Here is a tiny trained network, its code and every weight. The questions are about switching its units off for an input and a class, where a switched-off unit gives its printed mean instead of its output.

import numpy as np


def w(rows, s, z=0):
    codes = np.array(rows[::2]) - 128.0
    scale = np.full(codes.shape[1], s)
    scale[-1] = z or s
    return codes * scale


def norm(h):
    return h / np.sqrt((h * h).mean(-1, keepdims=True) + 1e-5)


def f(y):
    return np.maximum(y, 0)


def log_softmax(a):
    a = a - a.max(-1, keepdims=True)
    return a - np.log(np.exp(a).sum(-1, keepdims=True))


def net(x, mask):
    res = np.array(x, float).reshape(1, 6) / 4 @ E
    u = 0
    for l in range(4):
        y = f(norm(res) @ A[l][:, :-1].T + A[l][:, -1])
        res = res + np.where(mask[u : u + 11], y, B[l][:, -1]) @ B[l][:, :-1]
        u += 11
    return log_softmax(norm(res)[-1] @ U[:, :-1].T + U[:, -1])


A, B = {}, {}
E = w([
[122,126,128],'x0',
[4,135,157],'x1',
[148,169,190],'x2',
[129,133,129],'x3',
[136,56,172],'x4',
[124,128,127],'x5',
],0.0044)
A[0] = w([
[97,88,43,56],'L0N1',
[135,54,176,4],'L0N2',
[131,209,155,117],'L0N3',
[139,180,180,37],'L0N4',
[103,100,9,72],'L0N5',
[99,56,65,149],'L0N6',
[130,81,154,48],'L0N7',
[140,163,176,30],'L0N8',
[112,254,26,36],'L0N9',
[46,143,152,190],'L0N10',
[118,155,106,69],'L0N11',
],0.0084,0.0033)
B[0] = w([
[147,162,201,184],'L0N1',
[132,66,112,157],'L0N2',
[143,103,160,204],'L0N3',
[141,137,178,159],'L0N4',
[164,152,200,208],'L0N5',
[145,163,171,223],'L0N6',
[130,101,122,145],'L0N7',
[140,156,172,145],'L0N8',
[131,2,150,239],'L0N9',
[175,145,84,253],'L0N10',
[138,111,116,140],'L0N11',
],0.0096,0.0038)
A[1] = w([
[119,114,118,84],'L1N1',
[145,85,147,120],'L1N2',
[212,63,126,227],'L1N3',
[191,137,114,216],'L1N4',
[9,102,183,254],'L1N5',
[74,137,178,77],'L1N6',
[117,64,134,89],'L1N7',
[10,205,135,108],'L1N8',
[2,178,102,92],'L1N9',
[126,140,124,54],'L1N10',
[148,186,72,139],'L1N11',
],0.0061,0.0024)
B[1] = w([
[140,130,127,128],'L1N1',
[81,122,108,171],'L1N2',
[31,144,94,254],'L1N3',
[45,206,67,196],'L1N4',
[254,101,75,174],'L1N5',
[192,123,131,139],'L1N6',
[102,67,129,152],'L1N7',
[183,194,46,145],'L1N8',
[115,175,36,141],'L1N9',
[133,126,133,128],'L1N10',
[63,149,63,138],'L1N11',
],0.005,0.0062)
A[2] = w([
[140,136,123,53],'L2N1',
[45,193,155,122],'L2N2',
[121,138,138,55],'L2N3',
[101,139,143,2],'L2N4',
[129,66,107,139],'L2N5',
[121,104,127,77],'L2N6',
[142,148,52,118],'L2N7',
[25,137,107,71],'L2N8',
[2,177,136,140],'L2N9',
[109,142,136,32],'L2N10',
[157,148,80,81],'L2N11',
],0.0071,0.0025)
B[2] = w([
[144,135,117,128],'L2N1',
[63,123,140,197],'L2N2',
[164,109,125,128],'L2N3',
[162,147,140,128],'L2N4',
[73,85,91,250],'L2N5',
[111,116,120,150],'L2N6',
[145,170,22,231],'L2N7',
[52,190,141,181],'L2N8',
[2,190,164,199],'L2N9',
[185,133,139,128],'L2N10',
[154,146,84,187],'L2N11',
],0.0044,0.0022)
A[3] = w([
[133,84,162,90],'L3N1',
[211,174,144,40],'L3N2',
[33,152,193,13],'L3N3',
[108,178,143,5],'L3N4',
[141,141,119,44],'L3N5',
[208,105,114,59],'L3N6',
[191,178,86,37],'L3N7',
[108,59,89,53],'L3N8',
[4,162,108,78],'L3N9',
[137,129,123,102],'L3N10',
[124,162,116,38],'L3N11',
],0.0027,0.0022)
B[3] = w([
[166,118,89,189],'L3N1',
[247,182,94,168],'L3N2',
[138,101,158,161],'L3N3',
[183,138,106,128],'L3N4',
[181,103,95,128],'L3N5',
[124,127,76,143],'L3N6',
[169,80,84,176],'L3N7',
[62,97,122,199],'L3N8',
[58,214,144,254],'L3N9',
[178,148,165,128],'L3N10',
[201,60,93,128],'L3N11',
],0.0014,0.00065)
U = w([
[108,125,130,198],'0',
[107,127,125,183],'1',
[112,2,105,108],'2',
[183,200,7,103],'3',
[183,159,231,98],'4',
[84,132,131,146],'5',
[80,150,136,6],'6',
],0.01,0.014)

Each question gives the input, the list of numbers given to net, and the class t.
The units are the neurons (one row each of A and B). Each row of codes is followed by its name. A weight is (code - 128) times the scale printed after its matrix; where a second scale follows, it is the last column's (A, B and U).
mask holds one flag per neuron, layer by layer. A switched-off neuron (its flag False) gives its mean, the last column of its row in B, instead of its output. The means were averaged over made-up inputs and are rounded, as every weight is.
A unit's drop is (log p(t) with every unit on - log p(t) with that unit switched off) / (log p(t) with every unit on - log p(t) with every unit switched off).
The circuit of an input: a set's keep is (log p(t) with only the set's units on - log p(t) with every unit switched off) / (log p(t) with every unit on - log p(t) with every unit switched off). Starting from the 12 units with the biggest drops (on a tie, the unit counted first), units are removed one at a time, each time the one whose removal leaves the highest keep (on an exact tie, the one counted first), for as long as the keep stays at least 0.8.
units of the circuit, in order: the units of the circuit, biggest drop first
k most important neurons: the k neurons with the biggest drops, biggest first
top k neurons in layer l: the k neurons of layer l with the biggest drops, biggest first
drop of u: that unit's drop, to one decimal
input [-4,-5,7,-6,-6,4], class 4: units of the circuit, in order => L0N10; L0N9
input [-7,2,-8,3,-7,1], class 4: 3 most important neurons => L0N5; L0N1; L0N6
input [1,-4,-7,6,-5,-4], class 4: units of the circuit, in order => L0N5; L0N1
input [6,3,-7,1,-7,6], class 2: units of the circuit, in order => L0N9
input [0,-5,3,-7,4,-3], class 5: 4 most important neurons => L0N10; L1N3; L1N5; L0N9
input [-3,-6,2,0,-8,1], class 2: 2 most important neurons => L0N9; L0N10
input [-7,5,2,8,-8,1], class 2: units of the circuit, in order => L0N9; L1N5
input [-2,4,-7,-5,-1,5], class 4: 3 most important neurons => L0N1; L0N5; L1N3
input [1,4,-7,0,-2,-1], class 4: 2 most important neurons => L0N1; L1N3
input [2,5,-8,2,1,-1], class 4: 3 most important neurons => L0N5; L1N3; L0N1
input [-2,6,7,0,-6,0], class 4: 3 most important neurons => L0N3; L0N9; L0N4
input [-1,-5,1,8,0,4], class 5: 2 most important neurons => L0N10; L1N5
input [0,-8,-7,-5,5,7], class 3: top 2 neurons in layer 1 => L1N4; L1N3
input [-3,3,4,7,-8,0], class 2: units of the circuit, in order => L0N9
input [-2,-3,-2,-8,4,6], class 5: top 2 neurons in layer 0 => L0N9; L0N10
input [4,8,7,1,1,-2], class 3: 2 most important neurons => L0N9; L0N5
input [2,6,4,5,8,0], class 2: top 2 neurons in layer 1 => L1N5; L1N4
input [5,8,5,-3,2,7], class 3: drop of L0N9 => 0.1
input [7,8,-4,5,5,-5], class 3: drop of L0N9 => 0.6
input [6,-1,-8,1,-4,-1], class 4: units of the circuit, in order => L0N5
input [3,4,-7,-6,5,4], class 4: drop of L0N1 => 0.4
